Questions about the array below.
1) Give the entry directly below the largest entry.
2) Give the 5th-last entry, reading row by row.
3) Give the smallest entry in the last column.
4) Give the first entry, reading row by row.
5) Give the last entry of the largest entry's row.
6) Give the entry just right of the largest entry.
7) Give the bottom-right entry.
8) Give the entry in the bottom-left corner.
[[6 5 5 2 3 5 5 5 6 3 6 5 5 3]
 [5 5 6 5 3 5 6 7 6 3 3 5 4 6]
 [5 5 6 6 6 6 7 3 9 4 6 6 7 4]
 [5 7 5 4 3 5 6 4 6 4 2 6 5 4]]
1) 6
2) 4
3) 3
4) 6
5) 4
6) 4
7) 4
8) 5

Read these off the row that follows.
1) The entry just right of +0.95?
2) The entry just left of the largest entry?
[-0.89 +4.97 +0.95 -1.37 +1.13 +0.84 -1.31 -0.03 -0.95 -1.53 -2.96 +4.94
 -2.17 +0.30]
1) -1.37
2) -0.89

Read these off the matrix that follows. Rows and columns are numbered from 1.
1) The bottom-left entry?
2) The entry in row 3 and column 1?
3) The entry in row 1 and column 1?
4) The entry at row 2, column 2?
5) The entry in the top-right corner?
6) The entry directly below -1.98?
7) The entry in row 1 and column 3?
8) The entry at row 2, column 1?
-0.23, -0.31, -0.18, -0.27, -0.24, -0.31, -0.37
-1.29, -1.20, -1.24, +0.05, -1.18, -2.00, -1.80
-1.54, -1.39, -1.41, +0.28, -1.38, -2.33, -2.06
-1.41, +4.30, +0.10, -5.13, -6.44, +2.85, +2.93
-1.36, -1.14, -1.30, +0.05, -1.27, -1.98, -1.76
+0.32, +0.50, +0.53, -1.15, -0.10, +1.10, +0.92
+1.33, +0.26, +0.22, +0.91, +2.27, +1.19, +1.17
+0.38, +0.63, +0.53, -1.28, -0.10, +1.21, +0.95
-0.57, -0.43, -0.17, -0.26, -0.87, -0.87, -1.06
-1.41, -1.04, -1.29, +0.18, -1.37, -1.99, -1.71
1) -1.41
2) -1.54
3) -0.23
4) -1.20
5) -0.37
6) +1.10
7) -0.18
8) -1.29

array([[398, 424, 428, 395, 472, 446, 424, 365],
       [379, 324, 330, 595, 481, 449, 353, 401],
       [379, 265, 245, 871, 635, 550, 307, 427],
       [347, 479, 349, 233, 157, 402, 440, 635],
       [416, 253, 544, 430, 384, 460, 389, 262],
       [379, 341, 339, 508, 435, 411, 379, 386],
       [373, 418, 423, 193, 253, 289, 431, 352]])
Indices start at 1.
The entry directly below 435 -> 253
Find the entry in row 1 and column 2.
424
The entry in row 1 and column 1 is 398
Find the entry directly below 384.
435
The entry just right of 347 -> 479
The entry just right of 418 is 423
The entry in the bottom-right corner -> 352
The top-right entry: 365
Find the entry directly below the smallest entry.
384
Find the entry at row 2, column 1.
379
The entry just right of 157: 402
The entry just left of 233: 349
Find the entry directly above the largest entry.
595
The entry directly below 307 -> 440
Find the entry at row 3, column 2.
265
Find the entry just left of 384.
430
The entry directly above 481 -> 472
The entry just right of 460 -> 389
Find the entry at row 1, column 3.
428
Find the entry directly above 402.
550
The entry in the bottom-left corner -> 373
Find the entry directly below 365.
401
The entry just right of 416 is 253
Find the entry at row 2, column 3.
330
The entry in row 3 and column 1 -> 379
Find the entry directly above 373.
379
The entry directly above 352 -> 386
Find the top entry of the column that holds the largest entry.
395
